Below are the code and all the weights of a small trained network. Each question names an input and a target symbol and asks about switching units off, where a switched-off unit gives its printed mean instead of its output.

import numpy as np


def w(rows, s, z=0):
    codes = np.array(rows[::2]) - 128.0
    scale = np.full(codes.shape[1], s)
    scale[-1] = z or s
    return codes * scale


def f(y):
    return y / 2 * (1 + np.tanh(0.7978845608 * (y + 0.044715 * y**3)))


def softmax(a):
    e = np.exp(a - a.max(-1, keepdims=True))
    return e / e.sum(-1, keepdims=True)


def log_softmax(a):
    a = a - a.max(-1, keepdims=True)
    return a - np.log(np.exp(a).sum(-1, keepdims=True))


def net(x, mask):
    ids = ['ΘΛΠεμξψ'.index(c) for c in x.split()]
    T = len(ids)
    res = E[ids] + P[:T]
    u = 0
    for l in range(3):
        r = res
        for j in range(3):
            rows = slice(2 * j, 2 * j + 2)
            q, k, v = (r @ M[l][rows].T for M in (Q, K, V))
            z = softmax(np.where(np.tri(T) > 0, q @ k.T / 2**0.5, -1e9)) @ v
            o = O[l][rows]
            res = res + np.where(mask[u + j], z, o[:, -1]) @ o[:, :-1]
        u += 3
        y = f(res @ A[l][:, :-1].T + A[l][:, -1])
        res = res + np.where(mask[u : u + 12], y, B[l][:, -1]) @ B[l][:, :-1]
        u += 12
    return log_softmax(res[-1] @ U[:, :-1].T + U[:, -1])


Q, K, V, O, A, B = {}, {}, {}, {}, {}, {}
E = w([
[111,179,105,39],'Θ',
[87,113,146,157],'Λ',
[102,107,180,171],'Π',
[157,183,103,133],'ε',
[47,73,110,95],'μ',
[150,5,124,119],'ξ',
[139,139,223,18],'ψ',
],0.02)
P = w([
[141,252,47,172],'0',
[145,198,61,106],'1',
[157,107,44,114],'2',
[163,38,13,111],'3',
[167,40,46,64],'4',
[169,21,31,80],'5',
],0.0031)
Q[0] = w([
[99,165,131,216],'0.h0',
[112,27,186,240],'0.h0',
[174,220,126,154],'0.h1',
[112,69,68,149],'0.h1',
[248,209,120,166],'0.h2',
[174,235,56,255],'0.h2',
],0.0095)
K[0] = w([
[169,94,197,174],'0.h0',
[57,67,122,132],'0.h0',
[97,113,219,113],'0.h1',
[145,12,70,119],'0.h1',
[93,195,124,189],'0.h2',
[171,184,184,186],'0.h2',
],0.011)
V[0] = w([
[180,228,157,124],'0.h0',
[48,111,153,165],'0.h0',
[142,85,1,95],'0.h1',
[75,130,133,121],'0.h1',
[139,96,139,201],'0.h2',
[180,164,93,177],'0.h2',
],0.0074)
O[0] = w([
[162,1,94,106,141],'0.h0',
[79,251,179,68,83],'0.h0',
[87,142,164,141,194],'0.h1',
[122,171,143,74,157],'0.h1',
[177,49,80,138,29],'0.h2',
[190,2,237,73,3],'0.h2',
],0.0061,0.0034)
A[0] = w([
[100,95,70,137,158],'0.n0',
[95,157,82,89,134],'0.n1',
[116,127,132,145,170],'0.n2',
[183,63,95,143,2],'0.n3',
[113,194,37,157,234],'0.n4',
[83,150,180,106,145],'0.n5',
[120,141,174,249,167],'0.n6',
[139,145,92,142,103],'0.n7',
[77,93,76,82,158],'0.n8',
[71,178,199,130,100],'0.n9',
[123,202,159,130,146],'0.n10',
[171,126,134,134,3],'0.n11',
],0.013,0.0034)
B[0] = w([
[187,50,17,134,179],'0.n0',
[93,125,78,173,244],'0.n1',
[143,159,138,86,137],'0.n2',
[41,107,115,149,155],'0.n3',
[216,112,192,104,254],'0.n4',
[116,22,2,46,221],'0.n5',
[88,187,184,104,167],'0.n6',
[181,101,171,144,126],'0.n7',
[181,205,21,119,254],'0.n8',
[23,95,92,177,222],'0.n9',
[171,57,107,47,189],'0.n10',
[25,120,61,152,112],'0.n11',
],0.0053,0.0061)
Q[1] = w([
[125,89,128,203],'1.h0',
[166,156,34,132],'1.h0',
[201,184,156,82],'1.h1',
[165,133,131,246],'1.h1',
[45,160,236,146],'1.h2',
[70,170,114,104],'1.h2',
],0.011)
K[1] = w([
[113,254,142,74],'1.h0',
[220,95,51,69],'1.h0',
[29,28,14,203],'1.h1',
[178,191,212,78],'1.h1',
[72,133,209,49],'1.h2',
[235,47,236,93],'1.h2',
],0.0069)
V[1] = w([
[179,61,229,208],'1.h0',
[88,105,151,150],'1.h0',
[217,105,193,63],'1.h1',
[34,135,154,2],'1.h1',
[111,228,36,84],'1.h2',
[193,235,172,221],'1.h2',
],0.0057)
O[1] = w([
[122,96,102,134,2],'1.h0',
[81,82,55,114,104],'1.h0',
[238,140,209,1,102],'1.h1',
[84,126,104,58,203],'1.h1',
[89,168,104,50,201],'1.h2',
[205,135,120,144,28],'1.h2',
],0.0082,0.0094)
A[1] = w([
[87,141,88,108,182],'1.n0',
[228,170,169,87,118],'1.n1',
[141,168,138,71,187],'1.n2',
[101,172,238,150,153],'1.n3',
[188,1,151,117,110],'1.n4',
[161,186,253,81,112],'1.n5',
[79,54,163,165,20],'1.n6',
[85,107,109,177,3],'1.n7',
[207,156,134,211,76],'1.n8',
[97,235,119,125,176],'1.n9',
[223,142,95,127,93],'1.n10',
[75,74,68,107,118],'1.n11',
],0.0089,0.0028)
B[1] = w([
[197,150,155,158,247],'1.n0',
[231,158,214,38,152],'1.n1',
[88,70,184,126,204],'1.n2',
[45,168,153,208,130],'1.n3',
[71,118,125,91,145],'1.n4',
[157,87,161,235,149],'1.n5',
[155,166,193,130,133],'1.n6',
[172,206,120,102,136],'1.n7',
[253,128,203,167,129],'1.n8',
[86,158,231,52,223],'1.n9',
[128,209,219,63,140],'1.n10',
[168,98,116,162,246],'1.n11',
],0.0053,0.011)
Q[2] = w([
[66,76,139,108],'2.h0',
[40,154,112,131],'2.h0',
[134,203,158,113],'2.h1',
[216,142,73,128],'2.h1',
[90,212,17,64],'2.h2',
[254,179,241,83],'2.h2',
],0.0092)
K[2] = w([
[54,72,159,121],'2.h0',
[120,174,143,213],'2.h0',
[139,50,118,131],'2.h1',
[84,66,144,165],'2.h1',
[145,54,100,80],'2.h2',
[111,81,255,108],'2.h2',
],0.0093)
V[2] = w([
[91,131,248,147],'2.h0',
[116,123,158,88],'2.h0',
[83,130,171,144],'2.h1',
[142,166,116,124],'2.h1',
[144,240,186,152],'2.h2',
[137,125,192,153],'2.h2',
],0.014)
O[2] = w([
[143,131,2,124,195],'2.h0',
[182,74,141,151,248],'2.h0',
[52,151,85,152,150],'2.h1',
[167,236,124,97,139],'2.h1',
[133,183,112,112,62],'2.h2',
[104,96,30,113,38],'2.h2',
],0.0094,0.011)
A[2] = w([
[119,93,100,181,160],'2.n0',
[210,123,128,110,192],'2.n1',
[119,148,27,213,3],'2.n2',
[114,143,63,82,205],'2.n3',
[143,75,207,28,77],'2.n4',
[73,166,175,135,78],'2.n5',
[14,51,26,181,98],'2.n6',
[54,119,164,113,29],'2.n7',
[107,9,163,120,129],'2.n8',
[125,54,101,37,144],'2.n9',
[160,163,119,2,38],'2.n10',
[202,184,94,99,68],'2.n11',
],0.008,0.0035)
B[2] = w([
[61,198,84,251,142],'2.n0',
[232,126,186,91,188],'2.n1',
[243,100,70,28,141],'2.n2',
[193,163,141,253,191],'2.n3',
[91,128,55,77,254],'2.n4',
[156,156,227,169,166],'2.n5',
[195,178,60,143,192],'2.n6',
[93,136,218,162,152],'2.n7',
[104,37,178,247,207],'2.n8',
[25,98,183,190,244],'2.n9',
[83,137,134,135,235],'2.n10',
[102,215,140,178,164],'2.n11',
],0.0042,0.0099)
U = w([
[109,152,116,56,73],'Θ',
[58,156,93,173,202],'Λ',
[84,158,60,162,35],'Π',
[203,146,163,193,251],'ε',
[61,160,156,171,44],'μ',
[115,127,158,254,76],'ξ',
[35,83,99,79,74],'ψ',
],0.0094,0.0024)

Each question gives the input, a string of symbols that net reads in full, and the target symbol t.
The units are the heads (2 rows each of Q, K, V and O) and the neurons (one row each of A and B). Each row of codes is followed by its name. A weight is (code - 128) times the scale printed after its matrix; where a second scale follows, it is the last column's (O, A, B and U).
mask holds one flag per unit, layer by layer, with each layer's heads first. A switched-off unit (its flag False) gives its mean, the last column of its rows in O or B, instead of its output. The means were averaged over made-up inputs and are rounded, as every weight is.
A unit's drop is (log p(t) with every unit on - log p(t) with that unit switched off) / (log p(t) with every unit on - log p(t) with every unit switched off).
The circuit of an input: a set's keep is (log p(t) with only the set's units on - log p(t) with every unit switched off) / (log p(t) with every unit on - log p(t) with every unit switched off). Starting from the 12 units with the biggest drops (on a tie, the unit counted first), units are removed one at a time, each time the one whose removal leaves the highest keep (on an exact tie, the one counted first), for as long as the keep stays at least 0.8.
circuit, biggest first: the units of the circuit, biggest drop first
most important unit: the unit with the biggest drop
top k neurons: the k neurons with the biggest drops, biggest first
k most important neurons of layer l: the k neurons of layer l with the biggest drops, biggest first
input ψ ψ ψ Π ψ, target Π: circuit, biggest first : [2.h0, 1.h1, 2.h2, 1.n5]
input ξ Λ Π ε ψ Λ, target Π: circuit, biggest first : [0.h0, 2.h0, 0.n6, 1.n3]
input ε ψ μ Λ, target ψ: top 2 neurons : [0.n9, 0.n5]
input Θ Θ Π Θ, target Π: top 2 neurons : [2.n3, 0.n6]
input μ Θ Θ, target μ: circuit, biggest first : [1.h1, 2.h0, 2.h2]
input μ ε ψ ε μ, target ε: most important unit : 0.h0
input Θ Π Θ μ, target Π: circuit, biggest first : [2.h0, 0.n8]
input Θ ε ε, target ε: 3 most important neurons of layer 0 : [0.n9, 0.n5, 0.n4]
input ψ Θ Λ Π, target Π: 3 most important neurons of layer 0 : [0.n6, 0.n0, 0.n4]
input μ ε ε, target μ: top 2 neurons : [0.n9, 0.n1]
input ψ Θ μ Π Λ μ, target Π: circuit, biggest first : [2.h0, 0.n6, 0.n8]
input Θ ξ μ Θ ε, target μ: top 2 neurons : [0.n8, 0.n0]
input μ ψ Θ μ μ, target Θ: top 3 neurons : [0.n8, 1.n0, 1.n9]
input Π Π Λ Π, target Λ: top 3 neurons : [1.n9, 0.n4, 1.n0]
input Π ψ ψ Θ, target Θ: most important unit : 0.h1
input ψ ψ Θ ε, target ε: 2 most important neurons of layer 1 : [1.n9, 1.n1]
input ε Θ Θ ψ ψ ξ, target ξ: 4 most important neurons of layer 1 : [1.n2, 1.n9, 1.n1, 1.n10]
input μ Θ ξ, target μ: 2 most important neurons of layer 1 : [1.n1, 1.n11]
input ξ Λ ε ψ, target ψ: 2 most important neurons of layer 1 : [1.n0, 1.n4]
input Π ψ ε Θ ξ, target ξ: top 3 neurons : [0.n4, 1.n9, 1.n2]
input Π ψ Π Λ ψ Π, target Λ: most important unit : 2.h0
input ψ μ Λ ψ Λ Λ, target ψ: top 3 neurons : [0.n5, 0.n10, 0.n9]
input μ ε ψ, target μ: 4 most important neurons of layer 0 : [0.n9, 0.n1, 0.n5, 0.n0]
input ξ μ Π ψ, target Π: top 2 neurons : [0.n6, 0.n9]
input ψ Π ξ ξ μ, target ξ: 2 most important neurons of layer 0 : [0.n0, 0.n5]
input ψ ξ ψ, target ξ: 2 most important neurons of layer 1 : [1.n2, 1.n9]
